Below are the code and all the weights of a small trained network. Each question names an input and a target symbol and asks about switching units off, where a switched-off unit gives its printed mean instead of its output.

import numpy as np


def w(rows, s, z=0):
    codes = np.array(rows[::2]) - 128.0
    scale = np.full(codes.shape[1], s)
    scale[-1] = z or s
    return codes * scale


def norm(h):
    return h / np.sqrt((h * h).mean(-1, keepdims=True) + 1e-5)


def softmax(a):
    e = np.exp(a - a.max(-1, keepdims=True))
    return e / e.sum(-1, keepdims=True)


def log_softmax(a):
    a = a - a.max(-1, keepdims=True)
    return a - np.log(np.exp(a).sum(-1, keepdims=True))


def net(x, mask):
    ids = ['αβδεζηλμξπστφψω'.index(c) for c in x.split()]
    T = len(ids)
    res = E[ids] + P[:T]
    u = 0
    for l in range(2):
        r = norm(res)
        for j in range(3):
            rows = slice(3 * j, 3 * j + 3)
            q, k, v = (r @ M[l][rows].T for M in (Q, K, V))
            z = softmax(np.where(np.tri(T) > 0, q @ k.T / 3**0.5, -1e9)) @ v
            o = O[l][rows]
            res = res + np.where(mask[u + j], z, o[:, -1]) @ o[:, :-1]
        u += 3
    return log_softmax(norm(res)[-1] @ U[:, :-1].T + U[:, -1])


Q, K, V, O = {}, {}, {}, {}
E = w([
[114,152,122,136,121,126,123,168,121],'α',
[116,105,99,135,143,114,142,132,137],'β',
[107,118,112,105,127,137,143,137,168],'δ',
[157,130,112,133,124,128,137,150,164],'ε',
[113,142,108,110,146,121,89,110,127],'ζ',
[152,162,137,132,101,149,116,138,131],'η',
[128,144,93,129,135,119,152,109,154],'λ',
[134,108,140,128,105,151,110,146,123],'μ',
[98,119,120,124,125,139,121,106,109],'ξ',
[106,124,253,161,143,68,144,85,161],'π',
[141,148,119,158,122,129,121,114,96],'σ',
[100,173,123,121,117,139,133,120,121],'τ',
[150,94,114,135,127,139,126,97,139],'φ',
[131,129,126,117,109,157,132,85,139],'ψ',
[136,123,124,150,102,149,168,140,138],'ω',
],0.029)
P = w([
[121,117,151,116,146,111,136,141,112],'0',
[102,116,122,168,136,131,106,134,141],'1',
[107,116,130,136,66,74,114,128,134],'2',
[94,124,106,191,81,106,91,124,160],'3',
[131,117,158,84,115,77,148,138,99],'4',
[127,122,149,139,209,171,143,143,108],'5',
[144,113,175,65,206,146,175,154,70],'6',
[95,122,114,197,175,177,101,130,151],'7',
[127,109,149,92,52,36,127,127,112],'8',
[79,127,124,203,56,81,78,113,179],'9',
[161,140,174,85,102,71,190,128,77],'10',
[120,138,105,175,186,250,132,141,118],'11',
],0.014)
Q[0] = w([
[156,122,180,56,146,112,164,129,97],'L0H1',
[176,136,93,127,252,243,108,147,96],'L0H1',
[120,129,103,139,157,202,108,128,139],'L0H1',
[130,119,140,113,25,22,100,112,155],'L0H2',
[157,141,146,40,170,158,181,133,79],'L0H2',
[89,150,75,165,132,228,95,130,158],'L0H2',
[84,154,93,217,175,212,99,104,182],'L0H3',
[140,133,154,82,143,87,172,115,116],'L0H3',
[97,121,102,147,37,58,97,117,162],'L0H3',
],0.015)
K[0] = w([
[85,123,124,206,124,153,80,135,170],'L0H1',
[138,133,2,95,47,144,127,131,101],'L0H1',
[149,110,93,87,95,117,117,165,86],'L0H1',
[158,125,47,88,178,216,130,159,85],'L0H2',
[103,125,140,177,148,124,93,123,172],'L0H2',
[140,111,186,86,126,47,137,120,126],'L0H2',
[133,118,175,97,89,59,146,116,117],'L0H3',
[102,131,83,184,116,193,117,117,145],'L0H3',
[156,127,145,102,199,181,167,136,90],'L0H3',
],0.016)
V[0] = w([
[3,76,187,126,157,111,216,119,198],'L0H1',
[183,119,168,195,133,80,129,150,95],'L0H1',
[119,167,219,145,144,99,127,74,143],'L0H1',
[86,163,132,159,130,138,98,211,55],'L0H2',
[197,163,33,83,153,88,101,167,179],'L0H2',
[97,228,84,196,136,96,240,67,82],'L0H2',
[92,152,153,75,162,92,47,36,94],'L0H3',
[183,50,102,190,163,110,118,72,91],'L0H3',
[197,186,129,113,55,198,133,61,180],'L0H3',
],0.012)
O[0] = w([
[183,123,136,80,109,233,81,174,101,251],'L0H1',
[96,145,197,198,183,142,197,132,154,130],'L0H1',
[134,120,222,58,88,138,146,143,176,154],'L0H1',
[121,169,136,117,145,123,223,127,90,130],'L0H2',
[252,181,86,151,89,31,152,180,137,70],'L0H2',
[102,249,85,133,108,168,108,113,219,150],'L0H2',
[169,112,119,64,131,73,161,36,158,75],'L0H3',
[212,113,153,224,186,153,88,56,171,101],'L0H3',
[54,89,149,152,34,80,65,118,172,104],'L0H3',
],0.012,0.011)
Q[1] = w([
[175,147,84,147,112,77,149,89,97],'L1H1',
[92,137,75,115,73,210,129,121,105],'L1H1',
[83,109,182,77,119,255,180,130,138],'L1H1',
[130,142,63,173,126,22,163,75,84],'L1H2',
[157,107,126,137,98,208,119,185,129],'L1H2',
[102,118,155,115,155,223,173,68,210],'L1H2',
[124,100,164,85,106,144,231,120,177],'L1H3',
[126,177,6,164,100,68,119,83,53],'L1H3',
[129,93,147,162,132,77,104,96,127],'L1H3',
],0.01)
K[1] = w([
[165,139,52,140,143,62,146,74,119],'L1H1',
[192,120,177,78,174,125,113,160,174],'L1H1',
[166,97,249,99,102,158,149,196,165],'L1H1',
[86,128,52,165,115,113,95,131,58],'L1H2',
[135,117,147,89,99,135,167,195,155],'L1H2',
[176,174,242,103,64,182,163,143,112],'L1H2',
[61,157,151,104,168,116,99,84,116],'L1H3',
[169,154,193,70,100,100,121,184,89],'L1H3',
[160,131,217,178,115,114,146,96,154],'L1H3',
],0.011)
V[1] = w([
[112,81,138,129,60,169,172,183,153],'L1H1',
[75,149,8,177,120,123,81,59,42],'L1H1',
[88,120,31,143,136,108,116,110,99],'L1H1',
[84,97,4,138,154,122,124,84,110],'L1H2',
[85,133,104,131,147,109,95,125,91],'L1H2',
[160,133,100,102,150,112,137,168,185],'L1H2',
[156,132,125,108,109,115,157,185,151],'L1H3',
[44,61,92,133,189,151,120,91,125],'L1H3',
[91,142,107,114,183,97,88,141,90],'L1H3',
],0.012)
O[1] = w([
[104,136,132,167,114,168,99,111,93,244],'L1H1',
[174,60,131,126,95,127,246,94,161,2],'L1H1',
[218,105,141,101,102,158,250,102,112,30],'L1H1',
[194,65,116,151,106,152,202,81,149,13],'L1H2',
[174,107,134,115,108,77,149,148,157,90],'L1H2',
[134,150,114,156,46,167,93,108,41,123],'L1H2',
[158,116,119,95,142,153,144,196,186,104],'L1H3',
[134,163,87,157,85,155,89,116,40,217],'L1H3',
[116,145,83,97,131,134,90,91,117,151],'L1H3',
],0.012,0.0065)
U = w([
[102,198,100,119,164,125,238,171,61,64],'α',
[243,169,109,187,236,193,119,139,127,75],'β',
[175,58,77,72,61,154,90,191,55,70],'δ',
[172,96,100,224,131,56,122,213,142,151],'ε',
[189,143,115,86,153,27,120,81,125,254],'ζ',
[64,96,147,161,59,42,167,136,132,185],'η',
[184,195,34,159,76,125,87,120,220,104],'λ',
[97,24,186,150,177,118,157,128,43,129],'μ',
[125,114,144,67,162,223,128,10,92,94],'ξ',
[111,93,213,68,254,105,83,180,218,164],'π',
[120,194,162,187,173,119,153,58,194,185],'σ',
[65,193,110,28,61,153,145,99,157,79],'τ',
[192,77,176,217,162,106,44,76,135,187],'φ',
[111,54,161,98,55,130,47,73,174,155],'ψ',
[54,136,153,204,106,234,102,160,141,107],'ω',
],0.0084,0.0062)

Each question gives the input, a string of symbols that net reads in full, and the target symbol t.
The units are the heads (3 rows each of Q, K, V and O). Each row of codes is followed by its name. A weight is (code - 128) times the scale printed after its matrix; where a second scale follows, it is the last column's (O and U).
mask holds one flag per head, layer by layer. A switched-off head (its flag False) gives its mean, the last column of its rows in O, instead of its output. The means were averaged over made-up inputs and are rounded, as every weight is.
A unit's drop is (log p(t) with every unit on - log p(t) with that unit switched off) / (log p(t) with every unit on - log p(t) with every unit switched off).
The circuit of an input: a set's keep is (log p(t) with only the set's units on - log p(t) with every unit switched off) / (log p(t) with every unit on - log p(t) with every unit switched off). Starting from all 6 units, units are removed one at a time, each time the one whose removal leaves the highest keep (on an exact tie, the one counted first), for as long as the keep stays at least 0.8.
units of the circuit, in order: the units of the circuit, biggest drop first
most important unit: the unit with the biggest drop
heads that matter: for each layer, one digit per head in row order, 1 if its drop is at least 0.15 and else 0, layers parted by /
drop when u is switched off: that unit's drop, to one decimal
input β β α, target β: units of the circuit, in order	(L0H3)
input ω τ δ δ β α σ ω ω, target α: units of the circuit, in order	(L0H2, L0H1)
input δ ω η ω, target δ: units of the circuit, in order	(L0H1, L0H2)
input ω ω μ ω ε δ ξ ζ, target ε: units of the circuit, in order	(L0H2, L0H1)
input δ δ α ψ ω σ, target α: heads that matter	100 / 000
input δ α ξ, target δ: units of the circuit, in order	(L0H1, L0H2)
input ω τ β φ ω ζ α, target φ: units of the circuit, in order	(L0H3, L0H2)
input δ ω η α ω ξ, target η: units of the circuit, in order	(L0H1, L0H3)
input λ α π, target π: heads that matter	110 / 001
input ψ ω β α ω μ φ β α δ ε, target β: heads that matter	001 / 000
input δ ω α ζ ζ μ μ δ ω τ, target μ: heads that matter	110 / 000
input τ λ ζ ω ε α, target ζ: heads that matter	001 / 000
input α ε ζ δ, target α: heads that matter	000 / 000
input α η ω ε σ τ ξ ω ω η, target ξ: most important unit	L0H3
input ω α ψ δ α ξ δ β ω, target ξ: units of the circuit, in order	(L0H3, L0H2)
input τ η λ δ, target τ: heads that matter	011 / 000
input δ μ δ ξ β, target μ: heads that matter	010 / 000
input ψ ζ σ δ σ ε ε α ζ λ λ ω, target ζ: units of the circuit, in order	(L0H3, L0H2)
input ζ λ β, target ζ: heads that matter	001 / 000
input ξ η δ μ ε ω φ, target μ: units of the circuit, in order	(L0H2)
input β ξ ω ω β ω δ μ ψ ε, target δ: heads that matter	100 / 000
input ζ ξ λ, target ζ: drop when L0H3 is switched off	0.2
input ω ω ξ α τ ξ, target ξ: drop when L1H1 is switched off	0.1
